Below is a small trained network, with its code and all its weights. Each question gives an input and a class and asks what happens when units are switched off, that is, made to give their printed mean instead of their output.

import numpy as np


def w(rows, s, z=0):
    codes = np.array(rows[::2]) - 128.0
    scale = np.full(codes.shape[1], s)
    scale[-1] = z or s
    return codes * scale


def f(y):
    return np.maximum(y, 0)


def log_softmax(a):
    a = a - a.max(-1, keepdims=True)
    return a - np.log(np.exp(a).sum(-1, keepdims=True))


def net(x, mask):
    res = np.array(x, float).reshape(1, 5) / 4 @ E
    y = f(res @ A[0][:, :-1].T + A[0][:, -1])
    res = res + np.where(mask, y, B[0][:, -1]) @ B[0][:, :-1]
    return log_softmax(res[-1] @ U[:, :-1].T + U[:, -1])


A, B = {}, {}
E = w([
[135,229,73,87,87,79],'x0',
[122,118,181,51,43,186],'x1',
[203,51,63,163,55,93],'x2',
[115,64,58,11,183,135],'x3',
[199,116,208,91,156,34],'x4',
],0.011)
A[0] = w([
[136,73,136,99,15,123,100],'n1',
[48,136,64,161,97,198,90],'n2',
[152,193,40,100,42,42,62],'n3',
[122,110,164,73,78,151,86],'n4',
[148,130,150,99,71,199,94],'n5',
[121,218,156,166,68,90,88],'n6',
[106,148,70,128,116,197,2],'n7',
[221,48,51,167,61,102,84],'n8',
[143,217,93,83,115,106,87],'n9',
[92,79,169,112,120,57,87],'n10',
[112,225,71,98,110,94,88],'n11',
[143,134,174,173,103,132,67],'n12',
[156,125,162,192,86,135,128],'n13',
[117,80,60,60,180,130,123],'n14',
[148,78,63,32,162,114,129],'n15',
[138,161,182,205,90,142,90],'n16',
[123,11,176,190,174,189,124],'n17',
[136,149,46,194,214,48,141],'n18',
[101,124,76,202,199,103,60],'n19',
[133,163,161,69,67,166,90],'n20',
[192,149,214,72,175,69,103],'n21',
[96,139,76,168,132,174,115],'n22',
[167,135,166,102,126,65,98],'n23',
[200,126,166,97,155,82,86],'n24',
[81,70,100,31,168,124,139],'n25',
[27,211,197,89,220,144,100],'n26',
],0.011,0.0028)
B[0] = w([
[168,136,153,131,166,168,189],'n1',
[184,87,74,138,32,61,220],'n2',
[81,58,161,69,139,119,211],'n3',
[169,188,140,72,161,151,175],'n4',
[198,175,135,103,150,96,180],'n5',
[82,159,146,162,146,110,207],'n6',
[140,140,86,114,49,99,182],'n7',
[106,61,118,202,161,254,231],'n8',
[82,70,190,91,140,110,188],'n9',
[127,128,73,126,93,91,159],'n10',
[107,51,171,89,144,92,199],'n11',
[99,152,151,161,120,115,169],'n12',
[67,185,154,162,145,132,184],'n13',
[91,202,141,169,130,106,207],'n14',
[61,214,154,195,131,120,215],'n15',
[96,216,132,150,138,106,201],'n16',
[90,45,192,36,159,13,227],'n17',
[208,189,133,66,191,161,211],'n18',
[174,166,126,90,150,126,185],'n19',
[199,162,136,95,191,153,186],'n20',
[158,95,48,153,75,88,209],'n21',
[164,145,91,126,67,88,186],'n22',
[147,109,79,157,87,105,172],'n23',
[153,127,53,152,61,94,179],'n24',
[93,189,135,164,124,122,216],'n25',
[137,25,105,197,138,246,252],'n26',
],0.0096,0.015)
U = w([
[24,220,139,176,125,119,65],'0',
[177,106,49,127,26,87,108],'1',
[114,60,115,168,153,254,250],'2',
[63,60,181,47,152,79,118],'3',
[244,195,132,62,193,161,98],'4',
],0.013,0.0019)

Each question gives the input, the list of numbers given to net, and the class t.
The units are the neurons (one row each of A and B). Each row of codes is followed by its name. A weight is (code - 128) times the scale printed after its matrix; where a second scale follows, it is the last column's (A, B and U).
mask holds one flag per neuron, in row order. A switched-off neuron (its flag False) gives its mean, the last column of its row in B, instead of its output. The means were averaged over made-up inputs and are rounded, as every weight is.
A unit's drop is (log p(t) with every unit on - log p(t) with that unit switched off) / (log p(t) with every unit on - log p(t) with every unit switched off).
The circuit of an input: a set's keep is (log p(t) with only the set's units on - log p(t) with every unit switched off) / (log p(t) with every unit on - log p(t) with every unit switched off). Starting from the 12 units with the biggest drops (on a tie, the unit counted first), units are removed one at a time, each time the one whose removal leaves the highest keep (on an exact tie, the one counted first), for as long as the keep stays at least 0.8.
circuit, biggest first: the units of the circuit, biggest drop first
most important unit: the unit with the biggest drop
k most important neurons: the k neurons with the biggest drops, biggest first
drop of u: that unit's drop, to one decimal
input [8,-7,8,1,-2], class 2: circuit, biggest first -> (n8)
input [-3,-2,-5,-3,-5], class 1: 2 most important neurons -> (n8, n2)
input [6,-1,4,3,-5], class 3: 2 most important neurons -> (n3, n11)
input [6,-3,4,-5,-4], class 3: 3 most important neurons -> (n3, n11, n15)
input [-5,7,2,2,6], class 4: 4 most important neurons -> (n4, n2, n1, n20)
input [-6,-6,-7,0,7], class 1: 3 most important neurons -> (n21, n8, n24)
input [-4,-8,6,6,-3], class 4: 2 most important neurons -> (n18, n19)
input [8,-3,5,-5,-7], class 3: 4 most important neurons -> (n3, n11, n9, n21)
input [7,2,-6,2,7], class 1: 2 most important neurons -> (n21, n24)
input [-2,3,6,-6,-3], class 0: 3 most important neurons -> (n26, n16, n13)
input [-6,6,8,0,7], class 2: 2 most important neurons -> (n8, n1)
input [8,4,4,7,2], class 3: 4 most important neurons -> (n3, n11, n9, n16)
input [6,1,-6,2,0], class 2: 2 most important neurons -> (n26, n17)
input [-4,6,6,1,3], class 2: most important unit -> n8
input [-1,3,6,5,-1], class 2: 2 most important neurons -> (n8, n16)
input [1,8,-8,5,-3], class 2: drop of n26 -> 7.8
input [-8,8,-4,0,8], class 1: drop of n21 -> 0.7
input [2,-4,5,1,-4], class 2: drop of n8 -> 2.1
